Each row of numbers stands for one node and depends on some of the facts below. Use the named rows to name the rest.

How the nodes are related:
z_113 pluser e; z_146 pluser f; z_160 pluser e; z_164 pluser a
z_168 pluser c; z_183 pluser a; z_189 pluser d; z_200 pluser a
z_204 pluser a; z_209 pluser d; z_215 pluser b; z_231 pluser a
z_24 pluser a; z_248 pluser e; z_256 pluser b; z_263 pluser a
z_268 pluser e; z_284 pluser a; z_290 pluser c; z_293 pluser d
z_294 pluser f; z_300 pluser d; z_301 pluser a; z_308 pluser a
z_309 pluser a; z_318 pluser b; z_320 pluser c; z_333 pluser f
z_351 pluser b; z_352 pluser e; z_355 pluser c; z_357 pluser b
z_359 pluser b; z_361 pluser c; z_368 pluser c; z_391 pluser a
z_393 pluser b; z_400 pluser a; z_403 pluser c; z_409 pluser b
z_418 pluser a; z_423 pluser d; z_448 pluser d; z_467 pluser b
z_479 pluser c; z_499 pluser b; z_500 pluser d; z_502 pluser a
z_503 pluser e; z_514 pluser a; z_521 pluser c; z_528 pluser b
z_538 pluser a; z_544 pluser f; z_547 pluser a; z_551 pluser a
z_555 pluser d; z_556 pluser a; z_561 pluser a; z_563 pluser b
z_568 pluser e; z_569 pluser b; z_570 pluser c; z_58 pluser c
z_581 pluser a; z_599 pluser b; z_600 pluser b; z_601 pluser d
z_610 pluser e; z_612 pluser f; z_614 pluser a; z_628 pluser b
z_631 pluser b; z_636 pluser d; z_637 pluser c; z_642 pluser c
z_656 pluser c; z_667 pluser c; z_671 pluser e; z_676 pluser b
z_688 pluser a; z_69 pluser a; z_691 pluser e; z_695 pluser a
z_701 pluser a; z_709 pluser b; z_729 pluser c; z_73 pluser d
z_733 pluser b; z_750 pluser b; z_753 pluser b; z_766 pluser c
z_778 pluser a; z_787 pluser e; z_79 pluser a; z_794 pluser b
z_816 pluser d; z_821 pluser e; z_828 pluser a; z_848 pluser a
z_86 pluser b; z_867 pluser a; z_868 pluser f; z_878 pluser a
z_879 pluser e; z_887 pluser a; z_888 pluser a; z_896 pluser a
z_920 pluser d; z_932 pluser b; z_933 pluser a; z_959 pluser f
z_961 pluser b; z_974 pluser a; z_986 pluser b; z_996 pluser b
z_113 sava z_355; z_146 sava z_896; z_164 sava z_284; z_168 sava z_600
z_189 sava z_667; z_200 sava z_959; z_204 sava z_612; z_231 sava z_215
z_24 sava z_200; z_248 sava z_561; z_256 sava z_636; z_263 sava z_569
z_284 sava z_787; z_290 sava z_86; z_293 sava z_695; z_294 sava z_631
z_301 sava z_204; z_308 sava z_878; z_309 sava z_547; z_318 sava z_160
z_320 sava z_879; z_351 sava z_986; z_352 sava z_642; z_359 sava z_676
z_391 sava z_656; z_409 sava z_268; z_418 sava z_113; z_448 sava z_932
z_467 sava z_168; z_479 sava z_391; z_500 sava z_568; z_502 sava z_69
z_503 sava z_320; z_514 sava z_528; z_521 sava z_409; z_528 sava z_209
z_538 sava z_368; z_547 sava z_352; z_555 sava z_753; z_556 sava z_479
z_568 sava z_514; z_569 sava z_628; z_570 sava z_701; z_58 sava z_821
z_581 sava z_418; z_599 sava z_183; z_600 sava z_794; z_601 sava z_423
z_610 sava z_544; z_612 sava z_538; z_614 sava z_996; z_631 sava z_766
z_636 sava z_868; z_637 sava z_828; z_642 sava z_500; z_656 sava z_256
z_667 sava z_974; z_688 sava z_555; z_701 sava z_318; z_709 sava z_467
z_729 sava z_933; z_73 sava z_499; z_733 sava z_231; z_750 sava z_359
z_766 sava z_300; z_778 sava z_393; z_79 sava z_551; z_794 sava z_601
z_816 sava z_888; z_821 sava z_848; z_867 sava z_563; z_878 sava z_637
z_879 sava z_290; z_887 sava z_599; z_888 sava z_502; z_896 sava z_361
z_933 sava z_671; z_959 sava z_816; z_961 sava z_58; z_974 sava z_294
z_986 sava z_503

Some rows with their names:
z_290: [-.05 -.21 .01 -.03 -.25 .04 .05 -.11 .02 .07 -.05 .18 .05 .10 -.05 .05 -.18 -.36 .16 .21 -.06 -.13 -.21 .11 .18 .03 .10 -.02 -.04 .20 -.24 .07 .05 -.10 -.06 -.08 -.02 .02 -.13 -.06 -.20 -.02 -.01 -.08 .18 -.20]
z_86: [-.02 -.01 -.22 -.06 -.27 .12 .01 -.37 .15 .28 .12 .08 .02 -.12 -.04 .11 .21 -.25 -.04 .21 -.19 .00 -.12 .03 -.21 -.01 -.04 -.13 -.15 .28 -.28 .13 .13 -.04 -.17 -.02 .10 .01 .21 -.01 .03 -.11 -.09 .03 .09 .01]
z_189: [-.09 -.16 -.22 .02 .16 -.02 -.01 .21 .14 .35 -.06 .22 -.21 .14 -.14 .08 -.05 -.24 -.03 .12 .16 -.03 -.38 .02 -.02 -.03 .07 -.04 -.18 -.29 -.01 .18 -.13 -.17 .23 -.23 -.03 -.17 -.11 -.24 .08 -.02 .14 .09 -.07 -.12]
z_467: [-.05 -.06 -.21 .02 -.04 .05 -.05 -.19 .06 .18 -.03 .07 .14 -.09 .06 .27 .16 -.14 -.03 .13 -.04 .18 -.16 .20 -.14 .01 -.09 .03 .01 .12 -.10 .07 .15 -.09 -.11 -.04 -.03 -.11 .11 .07 -.03 -.08 .10 .06 -.01 -.03]
z_878: [.02 .11 -.01 .22 .20 .11 .00 -.04 .40 .11 -.32 .11 -.15 .13 .06 -.01 .04 -.19 -.04 -.01 -.06 .11 .13 .10 .16 -.06 -.11 -.09 .32 .21 -.02 .08 .20 .02 .30 -.19 -.16 .08 .31 .15 .26 -.16 -.16 .25 .15 -.33]
z_284: [.08 .04 .01 -.07 .09 -.10 -.11 -.13 .28 .05 -.15 .24 -.03 .02 .15 -.11 -.09 -.14 -.12 .11 .00 .06 -.02 .16 .08 -.10 .05 -.02 .04 .32 -.04 .07 .07 .03 .16 .01 .04 .19 .26 .08 .03 -.04 -.08 .07 .25 -.11]
z_691: [-.06 .00 -.09 .07 -.01 -.02 -.19 -.07 .20 .11 .18 .09 .06 .07 .12 .11 -.17 -.05 -.11 .23 .04 .06 -.01 .04 .06 .07 .02 .03 -.04 -.21 .03 .24 -.15 .09 .03 .08 .08 .10 .00 -.05 -.26 -.01 .06 .02 .05 .03]
z_610: [-.12 .06 -.22 -.20 .06 -.08 -.08 .09 .11 .01 .20 .17 -.04 .18 .20 .25 -.17 -.16 -.22 .28 .27 .15 -.01 .08 .00 .18 -.10 .00 .02 -.26 .18 .22 -.08 -.01 .17 .10 .07 -.01 -.02 .00 -.48 .05 .06 .09 .15 .07]
z_563: [-.08 -.10 -.10 .02 -.05 .24 -.12 -.16 -.16 .09 -.15 .04 .17 -.16 -.06 .12 .16 -.18 -.01 .17 -.20 .20 -.17 -.08 -.16 .00 -.10 .19 -.24 .06 -.21 .01 .16 -.19 -.41 .20 .02 .05 .12 -.03 .13 .16 -.08 -.09 -.11 .14]
z_701: [.00 -.23 -.05 .15 -.06 -.01 -.13 -.15 .36 .02 -.07 -.07 .05 .02 .05 -.21 .07 .08 .11 -.03 -.08 .05 .02 .04 .14 -.19 .04 -.07 .09 .12 .07 .10 .17 -.06 .19 -.13 -.15 .09 .02 .23 .16 -.14 -.04 -.04 -.03 -.28]
z_848: [.00 -.31 .12 -.07 -.12 -.14 -.26 -.15 .22 .01 .18 -.03 -.13 -.04 .21 -.23 .21 .23 .07 .00 -.35 -.02 .07 -.16 .04 -.23 .20 -.13 -.15 .30 -.20 .00 .02 .13 -.10 .02 .02 .31 .11 .09 .15 -.13 -.04 -.25 .28 -.19]
z_499: [.01 .15 -.32 -.21 -.35 .11 -.11 -.39 .05 .12 -.08 .12 .19 -.30 .06 .19 .18 -.51 .04 .23 .04 .19 -.08 .09 -.14 .03 -.20 .06 -.21 .32 -.17 .02 .18 -.06 -.31 .33 .05 .05 .41 .20 -.15 .09 -.21 .06 .08 .14]
z_391: [-.03 -.03 -.07 -.04 -.07 .09 -.09 -.14 .34 .09 -.25 .10 .10 .02 .06 -.17 .08 -.19 .04 .09 .02 .12 -.01 .00 .14 -.11 -.03 -.04 -.04 .28 .07 .09 .12 -.02 .20 .00 -.07 .14 .18 .23 .08 -.03 -.20 .11 .06 -.18]
z_400: [-.02 -.03 -.03 -.02 .02 -.01 -.15 -.03 .24 .04 -.14 .09 -.01 .06 .11 -.13 .06 -.08 .02 .08 -.07 .08 -.03 .03 .10 -.10 -.01 .00 .01 .13 -.02 .06 .08 -.08 .11 -.03 -.06 .19 .17 .16 .09 -.02 -.09 .06 .15 -.14]
z_729: [-.15 -.27 .06 -.05 .13 .09 .00 .21 -.27 -.13 -.21 .08 .13 .12 -.02 .26 -.25 -.23 .17 .21 .12 -.05 -.19 .29 .21 .10 .03 .15 -.02 .07 -.06 .05 .15 -.20 -.01 -.02 -.12 -.11 -.36 -.03 -.45 .06 .12 -.07 .10 -.06]
z_600: [-.05 -.03 -.26 -.01 -.08 .09 -.04 -.17 .12 .26 .04 .04 .11 -.11 .06 .26 .18 -.23 -.09 .18 -.02 .11 -.17 .14 -.14 .02 -.12 .09 -.02 .11 -.16 .11 .20 -.08 -.08 -.06 .10 -.11 .13 .08 -.06 -.02 .11 .09 .01 -.05]
z_753: [.18 .02 -.09 .20 -.08 .02 -.11 -.66 .22 .24 -.04 .14 .50 -.34 .11 .11 -.05 -.25 .11 -.03 -.03 .16 -.07 .20 -.03 -.07 -.13 .14 .06 .43 -.31 .07 .10 -.09 -.26 .06 .06 .09 .31 .14 -.05 -.12 .05 .00 .14 .05]

Name these rows:
No name comes twice in this set of rows, the named rows included.
[-.10 .26 -.29 .00 -.45 .07 -.29 -.06 .27 .17 .36 -.16 -.26 .06 .24 .17 .21 -.11 .14 .14 .00 .02 .18 -.36 .07 .19 -.21 -.15 -.15 -.21 .17 .26 -.08 .21 .00 .05 -.03 .09 .02 .26 -.28 -.07 -.18 -.04 -.06 -.07] | z_268
[-.20 -.19 -.08 .04 -.39 .29 -.26 .06 .26 .01 -.08 -.32 -.11 -.01 .08 -.25 .34 .23 .29 .03 -.30 .09 .02 -.35 .07 -.12 .03 .00 -.26 .06 .11 .00 .12 -.04 -.12 .05 -.19 .17 -.01 .24 .25 -.01 -.23 -.15 -.18 -.31] | z_561
[.11 -.12 .17 .22 -.07 .25 .00 -.13 -.03 .04 -.19 .22 .09 .04 -.11 .03 -.25 -.36 .20 .22 -.23 -.18 -.05 .12 .19 -.03 .12 .01 .00 .37 -.41 .02 -.01 -.13 -.24 -.04 -.08 .11 .00 -.25 -.09 -.01 -.09 -.08 .21 -.07] | z_368
[-.12 -.20 -.23 -.07 .06 .05 .00 -.10 .04 .19 -.08 .08 .09 -.02 .06 .26 .12 -.20 -.18 .20 .12 .19 -.18 .28 -.18 -.01 -.10 .03 .04 -.02 .01 .13 .22 -.20 .16 -.10 .03 -.25 -.01 .09 -.16 -.04 .22 .11 -.02 -.05] | z_709
[-.01 .01 -.05 -.03 .05 -.01 -.20 .01 .13 -.01 .09 .19 .14 .11 .07 .10 -.27 -.12 -.20 .22 .07 .21 -.02 .01 .05 .05 -.01 .15 -.06 -.21 -.02 .18 -.11 .02 -.20 .21 .03 .15 -.02 -.14 -.29 .08 .04 -.02 .05 .19] | z_113
[-.13 -.43 .05 .15 -.09 .11 .05 -.07 -.01 .06 .00 -.08 .27 .07 -.03 .08 -.21 -.10 .30 .11 .02 -.16 -.13 .31 .19 .01 .15 .04 .13 .04 -.08 .11 .08 -.19 .13 -.27 -.08 -.19 -.34 .09 -.27 -.09 .20 -.15 -.07 -.31] | z_570
[-.13 -.27 .02 -.19 .09 -.19 -.04 .10 -.13 .17 .44 .10 -.26 -.02 .20 .34 .35 .07 -.20 .29 -.25 .07 -.11 .05 -.31 -.11 .13 -.10 -.07 .14 -.28 .05 .06 -.02 -.12 -.08 .19 -.02 .02 -.26 -.12 -.17 .21 -.11 .33 .02] | z_599
[-.10 -.58 .22 -.06 -.19 -.05 -.04 -.04 -.10 .02 .30 -.04 -.05 .02 .09 .00 -.08 -.01 .25 .16 -.10 -.21 -.08 .15 .16 -.09 .28 -.02 -.13 .17 -.26 -.03 -.05 -.11 -.11 -.08 .07 .00 -.30 -.16 -.40 -.03 .18 -.31 .20 -.12] | z_58
[.13 -.14 .01 .07 .21 -.08 -.07 -.29 .31 -.03 -.33 .13 .40 -.05 .14 -.15 -.24 -.15 .03 -.02 .17 .23 -.10 .27 .17 -.14 -.04 .15 .24 .23 .07 .06 .20 -.09 .22 .04 -.04 .07 .05 .25 -.14 -.11 .12 .11 .13 -.12] | z_688
[-.06 -.02 -.47 -.28 .00 -.24 .11 -.02 .24 .46 .14 .37 -.40 .13 -.05 .05 .02 -.42 -.16 .13 .25 -.07 -.39 .12 -.07 -.02 .03 -.19 -.22 -.22 -.09 .22 -.20 -.07 .36 -.19 .07 -.12 .09 -.20 -.02 -.05 .04 .18 .09 -.11] | z_448
[-.18 -.13 -.06 .04 .15 -.02 -.15 .07 -.07 .10 .02 -.04 .07 -.11 .16 .45 .24 -.01 -.03 .12 .04 .30 -.10 .29 -.10 .01 -.18 .16 .17 -.08 .02 .07 .25 -.25 -.01 -.04 -.07 -.22 -.03 .09 -.19 -.09 .27 .04 -.11 -.12] | z_750
[-.15 -.01 -.01 .04 .20 -.05 -.16 .08 -.01 .14 .23 .17 -.30 -.03 .26 .51 .35 -.05 -.09 .17 -.13 .14 .12 .10 -.17 .06 -.16 .04 .14 .03 -.19 .08 .20 -.08 -.12 -.04 -.05 -.05 .14 -.04 -.17 -.22 .16 .06 .21 -.06] | z_569
[.07 .10 .01 -.01 -.06 -.06 -.13 -.07 .26 .05 -.08 .17 -.22 -.02 .13 -.07 .09 -.16 .01 .05 -.19 .04 .06 -.08 .07 -.13 -.03 -.04 .03 .33 -.11 .05 .05 .07 -.01 .05 -.06 .28 .35 .13 .12 -.11 -.26 .02 .26 -.08] | z_69

Now the same nodes, written a new way:
Some nodes and their rows:
z_467: [-.24 .18 -.04 .18 .05 -.02 -.04 -.22 -.30 .04 -.18 -.39 .09]
z_599: [.03 .15 -.08 -.05 .05 .10 .01 -.16 -.12 -.10 -.06 -.20 -.04]
z_503: [-.09 -.60 -.10 -.19 .33 .13 .19 -.12 -.06 -.24 -.06 -.10 .15]
z_521: [-.28 .05 -.11 -.19 .14 .01 .04 .11 -.12 .02 -.06 .20 -.04]
z_610: [-.17 -.09 .12 .13 .20 .01 .23 -.10 .06 -.08 .02 .04 .01]
z_688: [-.04 -.11 .00 .01 -.18 -.03 -.08 -.19 -.04 .04 .05 .19 -.02]
z_168: [-.64 .09 -.05 .14 .13 -.18 -.04 .04 -.37 .24 -.23 -.10 .17]
z_555: [-.03 -.08 .05 .09 -.03 .29 .10 .10 -.13 .12 .03 -.02 -.06]
z_821: [-.19 -.09 .11 .11 .20 .03 .23 -.12 .05 -.08 .01 .04 .00]
z_146: [.09 -.08 .11 .05 .06 -.02 .08 -.02 -.10 .02 -.32 .11 -.17]
z_868: [.32 .03 .25 .04 .05 -.12 -.02 .29 .21 .03 -.29 -.02 .02]
z_787: [.04 -.03 .17 .14 .21 -.15 .16 .20 .30 -.06 .09 -.15 .13]
z_403: [-.05 .11 -.06 -.16 .15 -.17 -.04 .43 .14 .04 .00 .02 .10]
z_544: [.32 -.02 .16 .07 .07 -.20 .00 .30 .17 .04 -.25 -.09 -.02]
z_628: [.27 .21 -.02 -.03 .06 -.07 -.06 .15 .14 -.09 .00 -.39 .10]
z_183: [.19 -.05 .05 .03 -.17 -.20 -.16 .13 .23 .06 .12 -.01 .12]
z_499: [.26 .21 -.01 -.03 .06 -.07 -.06 .16 .13 -.09 .01 -.38 .09]

Name these rows:
No name comes twice in this set of rows, the named rows included.
[-.03 .08 .30 .00 -.07 .50 .03 .05 .02 .08 -.09 .20 .06] | z_636
[-.15 -.51 -.35 -.51 .29 .12 -.01 .12 -.23 -.15 -.14 .04 .13] | z_320
[.00 .37 .29 -.18 .01 .43 -.08 -.26 .07 -.16 -.26 .14 .12] | z_256
[.05 .02 -.14 -.12 .08 .13 .00 -.16 -.16 -.15 -.08 -.23 .00] | z_351
[-.12 -.01 -.44 .00 -.30 .31 .39 -.03 .22 .30 -.04 -.12 -.30] | z_816
[.02 -.08 .59 -.19 .11 -.17 .01 .01 -.22 -.02 .02 -.05 -.56] | z_294
[-.11 -.10 .43 -.21 -.13 -.16 -.16 -.17 -.14 .00 .35 .06 -.38] | z_974
[.20 .22 -.21 .16 .12 .07 .03 -.10 -.20 -.18 .03 .01 -.04] | z_528
[.02 -.08 -.06 .08 -.15 -.04 -.08 -.18 -.07 .01 .08 .27 -.02] | z_309
[-.05 -.05 .10 -.02 -.19 .06 -.12 -.22 .02 .03 .00 .28 .03] | z_556
[-.38 .21 -.01 .32 .04 -.10 -.07 -.25 -.39 .13 -.24 -.51 .18] | z_600
[.19 -.01 -.21 .31 -.09 -.06 -.05 -.13 -.18 -.07 .18 .51 -.03] | z_514
[.27 .06 -.23 .48 .09 .26 .15 .17 -.32 -.02 .20 .41 -.08] | z_500
[-.31 .06 .18 -.33 .17 -.10 -.02 .16 -.18 -.01 .15 .09 -.27] | z_766
[.01 -.03 -.33 -.03 -.19 -.01 .34 -.12 .22 .18 -.38 .00 -.38] | z_959

